Each row has a class, written after it.
[  65  -38  -28   31 -213 -259  -53 -181  -79    3 -264 -250 -190 -245
  332  265 -312 -212  250   95  -71  209  164  165   -3 -423 -105 -205
 -370   50 -294  453  147  310  -86] => Vimav
[  83  177 -164 -225   41   85  272 -218  295   12 -160 -126 -105 -285
   -4 -193  -52  141 -473  263 -204   19 -100  229 -106 -429 -279 -200
  136 -397  214  820 -386   84  132] => gugit
[ -23  -38  274  124 -182  176  -78  -87 -129  -64  -58   36  131  113
  160    9   36  -52  190 -129    2  214   92  -92   70   -6  119  311
  -50  453  -73  -75 -393  102  120] => zazod
[   7  -54  259   64 -212  370 -324   -2 -249  124 -137 -468  344  376
  264 -104  121  -22  -81   45  -30   25  239 -177  147  -19  193   -9
  120  -50  -48 -280  160  237  -23] => sigi
[  33  252  181  423  194  -88 -237  377  -62  258  104  458 -174   51
  -80 -152   65   34  169  -53 -131   43 -367  -33  289   82  216  -84
 -222  -47  -60 -396  516  102  -11] => gugit
[ 184 -369  -49  155 -147   44  140 -445  -63 -224 -161 -424  102 -354
  374  142  308  -80 -213  120  130  218  102  110   45 -556  -74   11
  602  118 -328  300 -473  200  213] => zazod
[ -40  457  -77  184 -174  219  -50   -4  -75  170 -234 -123  292  -93
  -20  -61  160  234  459  281 -140  -64   67   47 -316 -268   78   30
  258 -335   -4   85   49  196   69] => gurun
[ 208 -147 -236 -514   74    9  659   46  166  160  -17 -486   -2 -362
   -2 -195  -49 -294 -512  101  -64 -228  182  391 -143   -6 -291  -45
  434 -144  326  899 -277 -111  252] => gugit
[ 315  407  156  -49 -187 -267   98   49   -6  172 -325 -134 -113  175
  329  188  -40 -188 -153  322  -35  114   -4  389 -208 -496   40  -88
 -276  -90 -169  -52  271  -20 -300] => lep
[  86  437 -230  149  123   75   96  293   -5   63  -74 -394  -97 -198
 -198 -124  457  116   95  -53  -51  448  -99  252 -279 -269 -117 -159
  192 -181   48   34 -222 -214   62] => Vimav
[ -43  117 -184  361   -8  -43  274  135  -26  177 -147  -89 -112   28
  -48 -279  774  422 -183  357   34  201 -305  115 -106 -752   29   40
  318 -130  -35  -96 -471  193    2] => gurun
[  37   68 -107 -140  315 -245    2  452  -65  216  120  268 -209   25
  -56 -236   66   25  -30 -250 -157  146 -198 -134   60 -125  121   19
 -244   89 -302 -255  370  -76  194] => zuto
[ -97  291   47  -49  254 -254  175   70  122  108  -71   61   -9  135
  -20   64  350  189  130  -81  -73  134 -319 -160  -88 -102   88  141
  462 -240 -185   67  121 -187   14] => sigi
[ 267  134  549  214 -258  -19  -72 -309  -84  134 -207   48  144  415
  178   80   13  -78  -21   69 -151 -485    7  -65  349 -313  352   13
  298 -263 -147 -192  438  293  117] => lep
[ -12  157  256  -50  -61  -22  201 -184  130   97   -5  129  226  329
   96  103  -83   28 -428  103  -10 -119 -286  -12  135  -86  -60   86
   45 -522   51  271 -306   29  -22] => tesa
[-154 -305  276  128   54 -347   36 -129  137 -322 -128   11 -168   54
 -158   60  228 -200 -308 -243  148  301 -216 -281   77  231   63  234
  161  532   13 -257 -272 -325 -217] => zekof
[-316 -203  142  183  197 -405   52 -207  192 -122   13  155 -266  106
   58  125   -5   17 -188  669  379  354   -6  -60  270 -408  168  -34
  -98  146 -391  184  -46  594 -157] => Vimav
[  57   79  -21 -240  119  112  -55  351 -113  194  219   27   71  240
 -224 -268 -128  -20  -32 -269 -280   42  120   47   64  273   29   19
 -250 -129    9 -206  234   10  222] => tesa
[ -25  -51 -242  -50  100   30  179  269   65   84  348 -209   47 -576
 -169   -7 -406 -231  433  126   -1 -152  289  271  -71  558 -225 -101
 -351   -2  203  431  335   35  212] => zuto
[ -38 -114  278   13 -131  395 -413  -90   -9  111   98  -90  306  233
  254  172  -72  169  -79  279 -129   57  232   74   27  -22 -155 -212
 -142   56  -52   64  178  407 -256] => gurun
[ 185  319 -181  -26   65  -45  390  105  -43  -92 -297 -501  -47 -171
  -66 -190  378   96  -25  174  -14  152  -60  123 -367 -498   61  181
  358  -22  -31   69 -361   33  259] => Vimav
[ 296  169  -54 -202  297 -155  311  168  344  259  418 -174  -40   43
 -174  141   67   45 -279  290  -13  300  -34  574  -68 -141 -255 -524
  110 -559   68  503    2  -22   -7] => zazod
[ 231  338  383  100 -215   31  -63  173 -126  297   34  179  258  305
  180  196 -181  -10  362  190  -43 -345  175  143  305  -52  175   64
 -290 -370 -116 -255  633  291   65] => gurun
[  10  -54   90   30 -133   60   36   28   23 -112  314   36  385 -351
 -125   -6  -98  -30  426   70  235 -351  130 -154  -58  248   54  131
  -48  -22   75   71  -16  158  151] => zazod
[  -4 -206 -233  -15   82  238 -245 -102    9 -374 -205 -439 -461 -237
 -186  296 -165 -162   85 -150  237  371  382   73  -41   55 -176 -183
 -153  539   71  238  247   96 -279] => vav
[ -36  -73  237  468   95 -231 -108  264    1  200  160  327 -176  348
   64 -291  353   21 -161  127    8    2 -659 -252  126   46  369  358
   76  189 -254 -367 -129 -121   70] => zazod
[  69  275  445 -179   94    3 -210  556  -80  539   27  241  341  245
  -76 -349   16 -157   34  -91 -404 -527   45 -211  145  173  318  242
 -204 -101 -118 -185  813   71  208] => tesa
[ 361  349  507  197 -489  -29 -291 -151 -133  -10 -292  110  150  468
  474   96  228   94  -59  191   11 -234    7 -134  110 -711  207 -233
   10 -595 -122 -508  190   69  -62] => vav
[ 173  489   49 -426 -243  256  253   13   18  152  -51 -310  483 -152
 -166 -366  329   96 -200 -416 -318 -285  111  114 -338 -469 -173  -27
  192 -403  146  249 -234  -78   99] => lep
[-165 -122  -17  499  -34   59   53  -73  -85  -41  -12   68  226 -244
    6 -164   79  204  410  635   79 -141  116  -66   31  -67  231  238
  -22  209    8 -166  -47  549  281] => vav
[  16   72  356  -20   45  315 -481 -199   20  -21 -281 -174  251 -109
   10   -5   -5   85 -252  162 -336  -49  129 -135  -20   -7  109 -104
   94  132   83   21  442  333 -230] => tesa
[ -68 -202  299  211 -391  -61   -5  -98 -175 -134   53  230   29 -191
  270 -160  269  336   34  382  210 -100  143 -300  217 -287  175  264
   21  -83  -55 -259 -450  420  155] => zuto
[-156  122  -14 -389   32 -146  422 -176  -31 -116 -194 -341   45   83
 -111  -97 -426 -493 -473 -315  -16  -21  312   79  166  -51  -79  -46
 -362 -273  -18  188 -114  201  141] => zekof
[ -48  404  -72  261  107   43  207  123   48   78   29  -85 -169   43
 -197 -121  442  183  106  -32   86  545 -191  233  160  -48   43    9
  325 -303  179  -72 -379 -189   31] => sigi
[ 100  164  145  217  132   46 -314  538 -112  371   28  364  124    9
  126 -166   91  262   12  169 -302  -78 -307 -137  -87    6   55   48
 -319  -24  -93 -413  485   45   69] => zuto
[-100   45  -30   30  252   11  -32   30  322   75  421   49 -186 -306
  -99 -227   -1  187  -67  700   32 -104   16  131  155  -74   78 -313
 -218 -188   85  581   -3  406   82] => tesa
[ 206  -33  204  140 -306   91  110   48  -67  168   73  -70  393  174
  226  -75  197  -98   10  231   72    7  240  244  136 -190   52  -19
  145  -88   -2 -208  -52   59  208] => zekof
[   8  302   36 -221   -8  497  -29  -66   51  111  -64 -130  204   79
   49  -34 -481 -151  -69  141 -117 -244  239  354   -5  -16  -99    9
 -402   16  124  359  360  514 -187] => gugit
[ 120  -18 -136 -446  437 -168  114  218  305  136  257 -293 -162 -323
  -39  100  -76   61 -102  368  -68 -215  187  227  -51 -228 -240 -473
 -267 -206  -62  681  387  269    2] => Vimav
[  46 -298  -89  221  158 -185 -240  -55  -71 -282 -258  183 -493  -90
    2  472 -181 -177  165 -178  150  293 -106  -74  -51  202  -72    7
  145  380 -178 -230  243 -175 -243] => zuto
[  11   18   67 -397  251 -200 -249 -171  176 -386 -345 -165 -419 -183
   55   91  -42 -111 -374 -184  -75  343   79 -291  -38 -320  -80 -147
 -129  204 -260  207   77 -122  -68] => zazod
[-244 -162  -94  108  145  320 -411 -125  147  -58  224   29 -157  102
 -172  332  -91   18  360  -92  175  406  129  109   85  428 -205 -233
   73  325   48  144  102  -61 -384] => lep
[  19  167   62  322  -74 -180   32  452 -175  417  -46  332 -123 -109
  127 -430   69   36  -38  319 -111   72 -387   30  114  -53  222  261
  -64  -60  -34 -136  121  188  181] => Vimav
[  89  329 -136  -59  -39 -101  311  -36  134  196 -106 -184   13  147
  162   41  286  110 -111  151  -86 -114 -374  266  -68 -292 -182    9
  267 -617   60  198  183 -151 -177] => tesa
[-199  135  -60 -710  446 -372  167   82  176  -86 -229    2 -156  493
  101  -80   46 -129 -528 -226    0  159   53 -329   16 -619  -35 -114
 -342  -55 -480  -48   52  -74   83] => zekof
[  68 -118  420  173 -260 -260 -212 -427  -12 -487 -129  -55 -267  193
   15  169  223 -215 -272 -369   89  559  -23 -158  125 -274   33 -339
  358   96 -120 -261   -6  -59 -286] => tesa
[ 188  176  321  -48   -4  -80 -234  127 -132   48   43  138   38  147
  -61  -42  122   13   63 -500  -58  167 -111 -397  346  -19  386  223
  240 -172 -420 -263  -40 -180  317] => gurun
[ 289  354  -12 -410 -453  278  331 -129  -41  282 -221 -393  600 -398
  281 -137 -115  206 -239  102 -290 -383  112  245 -159 -286 -156  206
  -49 -602  298  604 -207   87   97] => sigi
[ 134  109  452  121  -34 -209 -150  284 -147  257   68  148  288  294
  222 -106  326  272 -238  202 -175  -66 -292 -273   -3  129  377  434
  103 -187 -274 -648  207  -36    1] => vav
[-204  -19 -303 -268  348    0  147   98  230   91  100 -302 -222 -449
  -59 -376  -80   17  -77  714  -98 -126  231  167  -47  -91  -41 -178
 -237  -37  124  691  -15  447  161] => tesa
[ 101  116  270 -156  -43  -37 -265  463  -38  325  263  310  326   10
   32 -475   20  295 -135   38 -457  -27 -223 -200 -161  366  252  279
 -443  215   47 -441  175 -111   81] => zekof
[ 147 -116   42   65  -24  -51    2 -262   51 -331  -91 -133 -297 -187
  -16  134 -192 -237  -90 -333   42  316  -39   68  227 -121 -130 -139
   71   81  -79  290  -77   55   44] => sigi
[ 108  362 -221 -248  284 -142  416  109  332  272  399  -57 -107  -70
 -107  -45  -96  -21   36  270 -182 -441   25  479 -150 -230 -224 -534
 -205 -680   88  723  219   70  207] => zazod
[ -64  276  -34  151  438 -307   47  298   12 -113 -110   46 -285   62
 -150   57  285   97   21  151  117  287 -262 -106 -137   29  119   35
   91  -30  -95 -546  321  -52 -138] => vav
[ 345  476   66 -358   60  120  -14  248  207  256   22  134  119 -182
  103 -140 -226  117 -123  163 -405 -502  -24  204 -201 -584 -266 -317
 -444 -544  -34  668  160  193  284] => Vimav
[ 130  152   17 -255  282 -214  161  539   37  332  304  100   64  442
 -144 -150  -33  -59 -153 -211  -64   30 -357  -26  -86  117   64  110
 -290 -110 -170 -189  263 -136   58] => zazod
[-104 -153  135  455 -241   44 -161    7  -73  273    0  288  154  330
  173  -56  178   14  175  433  148   61  -94  113  170   86  247  332
   92  325  -78 -436   96   26 -183] => lep
[ 280  328  502  498 -534  202 -191    6 -261  228 -134  317  428  161
   28  -23 -242   14   62  145 -165 -443   90  159  146 -112  267   18
 -340 -371  160 -387  449  434  -19] => sigi
[ 162  217 -269 -468  320   31  179  361  306   -5  359 -291 -342 -406
 -327 -237  143  221 -113 -198 -108  201   -6   92 -139  -53 -291 -362
 -120 -266  229  742 -302 -275  239] => sigi
[ 110  399  -38  -59  214 -127  225  367  190  262  477  306 -165 -268
 -265   69 -348  150  323  150 -167 -325  -20  398  -81   96 -163 -336
 -767 -339  212  371  446  257  -25] => zuto
[-239  -48 -199  153 -227  337  -29   19 -190  -73  114  108  296 -413
  185 -160 -163 -112  471  241  165  -91  399  157 -118  134 -115  131
 -151  145   13   16 -224  350  125] => gugit
[ 109  258  -44  -79  200 -177  -23  555 -202  260  -58  392 -221  415
 -101 -270  -97   49 -222 -313 -175   27 -436 -205   17  108  186  216
 -437    6  -97 -672  292 -235  125] => lep
[  65  -71 -207 -354    1   60  154   62  158  -77  162 -205 -141 -215
  -36 -210  -85 -168 -172  181   72    4  303  237   25 -115 -269 -380
 -128 -174  263  447  -84   14  129] => tesa
[ 131    9  168  215 -131  388 -308 -208   -8  183 -131 -336   88  -79
  110  202   62   46   38  212  -13  308  286  294  311  -92  131 -105
   99  124   47  145  181  177 -215] => zuto
[ 117  618 -129  -46  -46  226   85  270   68  166  110 -296  208 -141
 -192   40   59   -1  485 -172  -81  246   36  238 -335  116 -161 -187
   92 -333  180  350  -68 -361  119] => gurun
[  30  105 -120   47  119 -220  197  288  194  190  243 -145 -408  -16
   22  -22   64  -55 -223  427  128  131  -20  372    0  -63 -105 -319
 -415 -128  126  327  145  -56 -161] => vav
[ 259  133  596   19    1 -508  -69  -77   41 -101 -244 -201 -102  435
  141  321  303  321 -474   29  -93  102 -383 -438   78 -281  193  -13
   20 -416 -155 -422  219  -51 -260] => vav
[-284 -168  -45  -50  155 -330  127  -61  -33  -61  -65  454 -190  419
  116   12  -34 -164   84 -113  228 -452 -247 -444  327 -233   42   77
  128 -431 -326 -117   54  160  166] => tesa
[ 117  280   24  425 -407  134  279 -121 -121  -38 -206 -404  175 -193
  -14 -227  445  231 -129  112 -113  110 -213  192 -238 -257  -50  253
  302 -336  255  -57 -577   31   34] => vav
[ 193  210 -205  245 -112 -124  301   25  -86   54 -218 -352 -176 -240
   11  -34  273   95 -151 -122 -174  324 -451  241 -396 -251  -50  152
  160    6   23   77 -326 -219 -123] => zuto
[ -31  286  157   78   15  -61 -170  334  -94   -8    3  115   94   37
 -254 -192  -63  -74   83 -208 -141   76 -207 -189 -176  547  173  204
 -209   82  174 -556   29 -351  -75] => gurun
[-127  -10  211  -51    2 -387 -267 -251   74 -219 -353  412 -223  147
  173  167  130   98 -288  -38  111  211 -160 -440   41 -594   59 -241
   66 -254 -289  -97 -242  -29 -253] => sigi
[-181  337  227  -78 -214   89  297   20    4  228  -69  -79  437  386
  107 -372  400  305 -250  316 -231   17    3   25  -63 -201  -19  218
  181 -401  189 -175 -329   50  130] => gurun
